In the rows, 128 means zero.
Facts:
(z106, zasol, kipu); (z108, zasol, kipu); (z114, zasol, kipu); (z149, zasol, pludas)
(z150, zasol, pludas); (z158, zasol, flunul); (z16, zasol, pludas); (z164, zasol, pludas)
(z173, zasol, kipu); (z190, zasol, kipu); (z2, zasol, flunul); (z206, zasol, flunul)
(z213, zasol, pludas); (z219, zasol, pludas); (z220, zasol, flunul); (z245, zasol, pludas)
(z265, zasol, flunul); (z273, zasol, kipu); (z278, zasol, kipu); (z285, zasol, kipu)
(z288, zasol, kipu); (z290, zasol, pludas); (z294, zasol, kipu); (z301, zasol, kipu)
(z304, zasol, flunul); (z306, zasol, kipu); (z307, zasol, pludas); (z309, zasol, pludas)
(z31, zasol, pludas); (z310, zasol, kipu); (z312, zasol, kipu); (z321, zasol, flunul)
(z325, zasol, kipu); (z334, zasol, kipu); (z338, zasol, pludas); (z348, zasol, pludas)
(z350, zasol, kipu); (z352, zasol, pludas); (z364, zasol, pludas); (z394, zasol, flunul)
(z404, zasol, pludas); (z412, zasol, kipu); (z423, zasol, flunul); (z43, zasol, flunul)
(z452, zasol, pludas); (z455, zasol, flunul); (z459, zasol, kipu); (z466, zasol, pludas)
(z486, zasol, kipu); (z491, zasol, kipu); (z497, zasol, kipu); (z521, zasol, pludas)
(z550, zasol, kipu); (z552, zasol, flunul); (z553, zasol, pludas); (z554, zasol, kipu)
(z559, zasol, pludas); (z561, zasol, flunul); (z568, zasol, pludas); (z569, zasol, kipu)
(z578, zasol, kipu); (z579, zasol, kipu); (z588, zasol, kipu); (z589, zasol, pludas)
(z592, zasol, pludas); (z596, zasol, kipu); (z599, zasol, pludas); (z601, zasol, pludas)
(z605, zasol, kipu); (z610, zasol, kipu); (z624, zasol, pludas); (z637, zasol, kipu)
(z639, zasol, kipu); (z640, zasol, pludas); (z647, zasol, pludas); (z648, zasol, kipu)
(z671, zasol, pludas); (z684, zasol, pludas); (z688, zasol, kipu); (z69, zasol, kipu)
(z690, zasol, kipu); (z692, zasol, kipu); (z696, zasol, pludas); (z698, zasol, kipu)
(z7, zasol, pludas); (z702, zasol, kipu); (z709, zasol, flunul); (z712, zasol, kipu)
(z727, zasol, kipu); (z752, zasol, flunul); (z766, zasol, kipu); (z79, zasol, flunul)
(z803, zasol, flunul); (z814, zasol, kipu); (z818, zasol, pludas); (z824, zasol, kipu)
(z850, zasol, kipu); (z887, zasol, kipu); (z903, zasol, flunul); (z907, zasol, flunul)
(z935, zasol, pludas); (z943, zasol, pludas); (z949, zasol, flunul); (z954, zasol, pludas)
(z966, zasol, kipu); (z108, gromam, z648); (z114, gromam, z43); (z149, gromam, z692)
(z150, gromam, z671); (z16, gromam, z278); (z164, gromam, z350); (z173, gromam, z601)
(z190, gromam, z943); (z2, gromam, z491); (z206, gromam, z288); (z213, gromam, z550)
(z220, gromam, z935); (z245, gromam, z486); (z265, gromam, z412); (z273, gromam, z803)
(z285, gromam, z294); (z288, gromam, z579); (z290, gromam, z647); (z294, gromam, z149)
(z301, gromam, z459); (z304, gromam, z206); (z306, gromam, z552); (z307, gromam, z596)
(z309, gromam, z949); (z31, gromam, z850); (z310, gromam, z698); (z312, gromam, z309)
(z321, gromam, z954); (z325, gromam, z16); (z334, gromam, z69); (z338, gromam, z273)
(z348, gromam, z553); (z352, gromam, z7); (z364, gromam, z712); (z394, gromam, z79)
(z404, gromam, z334); (z412, gromam, z605); (z423, gromam, z559); (z43, gromam, z173)
(z455, gromam, z554); (z459, gromam, z589); (z466, gromam, z690); (z486, gromam, z364)
(z497, gromam, z818); (z550, gromam, z394); (z554, gromam, z727); (z559, gromam, z164)
(z561, gromam, z684); (z568, gromam, z114); (z578, gromam, z702); (z579, gromam, z637)
(z588, gromam, z497); (z592, gromam, z31); (z596, gromam, z304); (z599, gromam, z325)
(z601, gromam, z158); (z605, gromam, z766); (z610, gromam, z2); (z637, gromam, z220)
(z640, gromam, z452); (z648, gromam, z213); (z684, gromam, z301); (z688, gromam, z290)
(z690, gromam, z592); (z692, gromam, z569); (z7, gromam, z150); (z702, gromam, z639)
(z709, gromam, z285); (z712, gromam, z265); (z752, gromam, z521); (z766, gromam, z814)
(z79, gromam, z599); (z803, gromam, z824); (z814, gromam, z709); (z818, gromam, z108)
(z824, gromam, z907); (z850, gromam, z455); (z887, gromam, z307); (z903, gromam, z696)
(z907, gromam, z106); (z935, gromam, z624); (z943, gromam, z561); (z954, gromam, z306)
(z966, gromam, z245)

Known rows:
[180 156  64 169 105 113  99 158  75 151  87 118 128 158 190 139 156 135
  72 148 135  91  89 117  91 136] -> z245
[172 187  52 173 136 115 162 139 137 134  87 135 140 153 133 111 133 114
 118 128 101 136 130  99 123 137] -> z497
[166 185  66 186 161 117 124 126  84 131  80 102 121 119 168  85 132 109
 126 138  97 113 119 101 162 153] -> z648
[142 163  97 151 122 114 118 139  78 150  91 134 137 145 169 121 169 116
 109 134 138 139 127 132 122 127] -> z568
[146 179  73 135  93 116  70 143  90 108 118 128 143 147 151 133 197 141
 118 146 113 111 117 104 154  84] -> z273
[144 157  90 167 115 108 115 127  81 167  89 124 143 146 156 112 159 133
 102 144 138 129 101 123 125 114] -> z423
[135 165 104 162 113 112 123 138  81 159  98 133 137 148 162 115 169 113
 107 132 140 143 113 136 125 122] -> z158
[139 154  93 178 111  97 117 117  80 171  88 115 139 154 152 104 158 143
  99 147 146 127  89 128 123 110] -> z954
[145 161  91 163 115 115 116 135  83 166  93 130 146 142 156 116 160 124
 103 143 134 132 105 119 127 115] -> z348
[186 159  53 175  99 118  93 171  72 146  82 118 123 158 201 151 151 127
  62 150 136  81  80 119  84 142] -> z486
[125 171 118 129 128 109 129 150  68 120  91 141 114 160 199 128 191  92
 121 110 149 163 171 167 112 151] -> z43
[137 186  65 154  96 130 107 111  81 153  19 131 169 113 150 138 119 102
 121 156 172 161 128 142 152  88] -> z605
[105 174 120 166 144 162  96 174  94 182 106 151 165 125 147 112 135 101
  93 121 129 150  89 115 152 110] -> z554
[139 154  78 167 130 120 103 129  83 173  92 141 143 146 162 121 164 139
 113 149 132 145 104 117 124 123] -> z887
[152 174  85 177 162 117  99 121  40 144  79  91 117  99 189  83 144 114
 125 148 107 108 106 104 168 147] -> z213
[158 170  74 164 124 116 133 137 105 151  90 133 144 146 147 115 150 120
 109 137 121 133 116 110 125 125] -> z588
[142 187  70 131  81 116  58 146  92  93 130 126 142 149 143 136 210 144
 122 147 107 106 115 101 164  70] -> z824
[141 161  95 168 111 113 119 134  84 169  97 130 146 144 152 113 161 123
 103 141 136 134  99 122 128 114] -> z521
[172 121 105 147  99 113 167 103  87 165  79 150 162 121 169 120 186  84
  53 120 135  81 115 108 164 114] -> z220
[145 160  91 163 115 114 115 135  83 166  93 130 147 142 155 115 161 124
 103 142 135 132 104 119 127 116] -> z903

Rows:
No name comes twice in this set of rows, the named rows included.
[160 158  79 164 114 114 109 143  79 159  90 125 138 148 171 124 159 130
  92 146 134 115 101 116 112 125] : z966
[139 169  90 105 120 116 185 144  47 170  94 137 146 104 153 142 159 132
 135 146 116 144  83  70  79  97] : z599
[126 145  60 179 150 126  86 118  85 187  94 158 138 155 170 128 172 161
 128 160 129 168  97 115 120 132] : z307
[148 167  82 150 108 116  98 138  85 143 101 130 145 143 155 123 174 132
 109 144 126 123 112 112 136 105] : z338
[132 193  61 168  92 141 102 133  78 150  27 139 161 108 155 149 121  83
 106 152 164 155 105 142 148 100] : z412
[123 173 120 132 125 109 131 150  68 124  92 141 114 159 197 127 191  91
 120 110 151 164 166 169 113 149] : z173
[175 194  48 186 156 116 153 131 124 123  80 118 126 139 146  93 125 107
 127 129  89 124 131  96 146 153] : z108
[156 157  87 158 120 111 101 138  79 164  89 135 150 130 143 114 165 116
  99 150 130 132 121 117 117 123] : z190
[140 172  86 128 106 114 186 145  86 171 101 148 153 132 133 140 156 128
 123 138 122 151  89  86  81  96] : z16
[178 170  50 180  95 129  90 175  71 145  72 125 127 146 199 159 143 110
  62 150 140  90  75 124  93 139] : z364
[ 99 169 125 153 166 172  85 185  97 178  99 151 171 126 149 111 125 111
  84 114 129 145  97 110 151 106] : z455
[153 111  67 157 143 129 124  95  87 185  81 180 153 135 187 137 196 127
  88 142 127 126 117 101 151 132] : z288
[139 168  91 161 100 114 104 137  86 151 108 130 145 145 148 118 173 128
 107 142 129 128  99 118 138 102] : z106
[167 109  82 147 125 122 148  94  88 175  78 172 158 125 184 133 196 104
  66 129 129 100 121 101 161 125] : z579
[140 181  79 144  87 115  76 142  91 115 123 128 143 148 144 129 196 137
 118 145 116 115 107 109 155  82] : z907

The same nodes again, as new rows of numbers:
Known rows:
[108 158 153 120 127 121 181 123 118  83 171 112 228 101 110 126 116 212
 116 225 146 113 141 148 133  69 133 181 118 121 141 134 190 175 119 131
 133  77 140 130 134 129 151 125 178 125 133 116 132 128 192] -> z818
[123  88 171 111 103 137 152 185 134 111  87 101 139 116 162 134 129  55
 126 122 123 111 130  89 169 175 108 111 166 116 128 139 178  82 144 129
 112 110 135 137  92 158 112 166 115  81 103  88  93  19  95] -> z158
[141  89 132 121 112  92 144  79 137 112 146  97  85 102 208 122 177 158
 146 126  98 151 165  97  77 108 109 121  68 127 184 149 142 135 151  85
 168 179  98 145  88 129 137 148 121 140 132 136 123 139 160] -> z190
[103 157 129 123 166 139 190  88 107 169 122 101  98 140 133 164 145  65
 136 117 197 194 105 150 133 167 174 126  64 161  98  76 169 171 149 107
 183 112 179 120 155 115 110 168 124 105 111  88 171 146 144] -> z423
[125 185 211 165 130 179 122 150  96 107 170 123 206 108 124 126  86 124
  99 190 133 172 120 115 181  85 134 112 124 113 164 143 121  84 106 123
  90 154 164 112 170 179 128  76 130 160 144 147 127 138 160] -> z79
[ 72 174 106 126 163 121 131  76 143 117 123 141 157 175 116 117 125 193
 172 109  99  72 102 141 178 191 119 126 114 128 178  87 157 105 103 172
 154 184 120 119 141 121 125 123 102 101 111 171  98 147  81] -> z486
[196 137  60 155 126 117 168  82 115 182  83 124 145 103 161  92 139 113
  83 134 127 104 121 111 137  65 122 119 182 150 134 102 112  54  82 146
 146 115  90 145 124 132  92  86 169 110 171  93 144 134 127] -> z273
[131  84  87 191 110 110  86 122 165 101  70 109 138 187  97 119 116 138
 157 125 120 144 132 204  76 159 127 139 113  60 142 109 121 195  92 133
  55 123 160 171 135 137 132  84 135 183 141  78 125  81 123] -> z321
[171 131 101  88 160 129 109 127 132 113 136 169 134 182 138 149  96  97
  96 102  54 143 152 122  70 123 136 118 128 136  40 198 123 138 123 118
 173 102 165  95 137  82 145 114 144 126 114 148  74 140 107] -> z206
[109 164 163 125 126 128 179 127 114  82 175 113 232  99 111 126 110 209
 113 230 146 119 141 146 140  65 134 177 119 119 145 136 188 167 117 130
 129  83 144 128 139 136 152 118 176 129 135 120 131 130 193] -> z108
[106 159 134 125 165 143 187  90 104 173 124 102  91 139 133 165 144  53
 133 111 199 202 103 150 133 167 176 120  66 163  97  74 164 169 149 104
 178 115 180 119 159 119 106 166 120 107 114  87 174 148 143] -> z164
[165 131 111 100 151 133 105 131 130 120 132 160 128 170 137 146 101  95
 102 101  72 146 145 121  84 126 135 115 128 133  61 182 117 129 123 118
 157 113 158 101 137  97 138 114 136 131 119 144  87 136 111] -> z935
[111 172 173 132 128 138 172 130 109  83 177 114 235  99 112 126 106 199
 109 229 142 127 137 142 149  64 134 168 120 119 149 137 179 153 115 129
 122  94 148 124 146 144 148 110 170 134 137 125 132 130 191] -> z648
[136  71 139 106 122 125  52 139 190 163 145 125 147  84  45 175 143 184
 127  80 222 129  99  69 159 142 119 131 103 169 145 168  74  98  79 173
 135 103 111 128  71  96 167 152 126 139 120 150 141 140 138] -> z150
[119  82 170 106 102 134 161 187 137 104  81  96 148 115 167 134 131  58
 129 129 123 103 132  86 173 181 106 114 169 115 128 139 192  82 146 132
 116 105 135 140  85 156 113 173 116  72  99  80  86   5  93] -> z173
[125 115 120 133 131 124 127 119 140 134 117 118 130 131 118 137 135 132
 134 124 150 136 122 131 125 138 132 132 113 129 127 123 129 140 119 133
 132 120 137 136 121 120 132 132 132 130 127 114 134 121 131] -> z404
[133 120 130 134 126 129 119 130 133 136 121 124 121 127 124 134 130 116
 128 118 141 141 124 127 128 133 131 122 124 129 129 126 120 127 123 127
 122 127 132 131 126 129 127 128 126 134 129 120 134 124 128] -> z452
[146 145 129 103  87 117 107 163 109 132 176 160  68 101  73 121 114 101
 115  61 126 110 142 168  86 115 137 131 177 143 147  92 133 158 158  94
  55  96  66 117 136 166 123 171 117 116 123 144 166 147 134] -> z692
[161 130 104  95 153 126 116 125 133 116 132 159 135 171 134 145 105 110
 105 110  73 137 147 125  82 124 134 124 126 134  59 181 128 139 124 121
 164 104 157 104 133  90 141 119 143 125 117 140  87 134 113] -> z307
[ 76 162 104 126 162 120 137  76 145 117 118 135 161 171 122 120 130 193
 169 120 106  79 106 138 173 183 119 132 109 126 168  94 157 114 103 170
 160 174 126 123 136 115 128 124 110 103 113 161  98 141  90] -> z966

Rows:
No name comes twice in this set of rows, the named rows included.
[131  73 135 105 125 121  61 134 190 158 143 123 152  87  48 173 145 192
 129  84 218 124 100  73 157 141 119 137 101 168 144 166  82 105  81 173
 141 100 112 130  70  92 168 153 129 136 119 148 139 137 138] : z352
[134 161 123  98  90 113 107 156 106 128 183 171  70 108  64 115 110 115
 123  51 115  92 138 176  93 126 135 131 183 144 160  79 141 157 158 101
  52 107  54 112 141 170 121 176 110 106 119 159 164 155 124] : z285
[ 95 180 111 108 128 116 119 111 124 120 161 164 113 147  84 113 114 163
 152  72  97  68 120 164 140 166 125 128 154 135 180  72 155 129 130 140
  99 153  78 111 145 149 121 152  99  97 111 178 129 158  94] : z605
[154 127 102  95 152 123 122 120 135 114 132 154 138 168 135 144 110 120
 109 114  78 132 146 128  85 126 133 129 123 134  64 177 134 145 124 125
 169 104 155 107 130  89 142 121 146 123 117 138  88 133 117] : z887
[110 159 138 128 161 146 179  96 102 175 123 104  87 137 133 164 140  47
 130 105 195 206 104 146 134 167 176 116  71 161  99  77 156 162 150 103
 170 119 177 118 159 124 106 164 117 111 115  89 175 148 140] : z350
[116  87 162 108 108 130 164 176 139 105  85  97 151 120 162 133 132  76
 132 133 124 101 132  91 169 174 108 122 160 117 127 137 191  93 143 136
 124 104 135 139  87 147 116 170 121  75 100  83  90  18  98] : z568
[121 185 207 158 129 170 135 145  99 100 174 120 217 104 122 126  90 142
 100 203 136 162 125 121 174  77 133 126 124 113 163 142 136  99 107 125
  95 140 161 114 166 173 133  82 141 154 143 142 129 137 169] : z394
[170 131 102  88 158 129 111 126 132 114 135 166 134 179 138 148  99 103
  98 103  58 140 151 124  71 123 135 121 127 135  44 193 126 138 124 118
 171 102 164  97 136  84 144 115 144 125 114 147  77 138 109] : z304
[126 168 121  99  97 113 111 147 110 125 181 170  77 117  67 114 110 125
 129  53 110  85 134 174 103 135 134 131 180 143 166  75 145 152 154 108
  59 116  57 111 142 166 121 172 107 104 118 164 157 158 117] : z709
[106 177 115 104 117 115 117 124 118 121 169 167  99 136  79 111 113 150
 144  63 100  73 125 169 126 155 129 130 165 139 174  72 152 138 139 128
  84 140  69 111 145 157 122 160 102  98 113 174 138 157 102] : z766
[110 152 146 116 126 118 180 122 120  87 166 112 218 102 110 127 120 209
 118 218 147 111 142 149 129  73 132 180 117 123 137 132 189 176 121 132
 137  77 138 132 130 125 151 130 176 122 131 115 132 126 188] : z497
[130 180 211 173 130 184 105 153  98 119 160 126 183 114 128 128  87  97
 100 166 131 183 117 108 183 100 133  95 127 114 164 141 102  66 105 122
  85 171 163 111 172 184 121  72 116 164 145 150 127 138 144] : z325
[165 130 116 104 147 137 103 136 128 124 132 159 123 165 136 144 101  87
 101  98  77 150 143 120  88 126 134 110 131 134  67 178 112 125 124 117
 149 117 156 103 139 104 135 113 133 133 121 144  93 135 110] : z624
[139  85  96 196 105 118  76 130 160 106  72 112 128 183  95 119 112 119
 152 113 119 155 132 201  77 157 127 129 118  58 143 110 109 185  93 127
  42 129 159 168 139 146 129  80 128 188 144  81 128  82 121] : z552

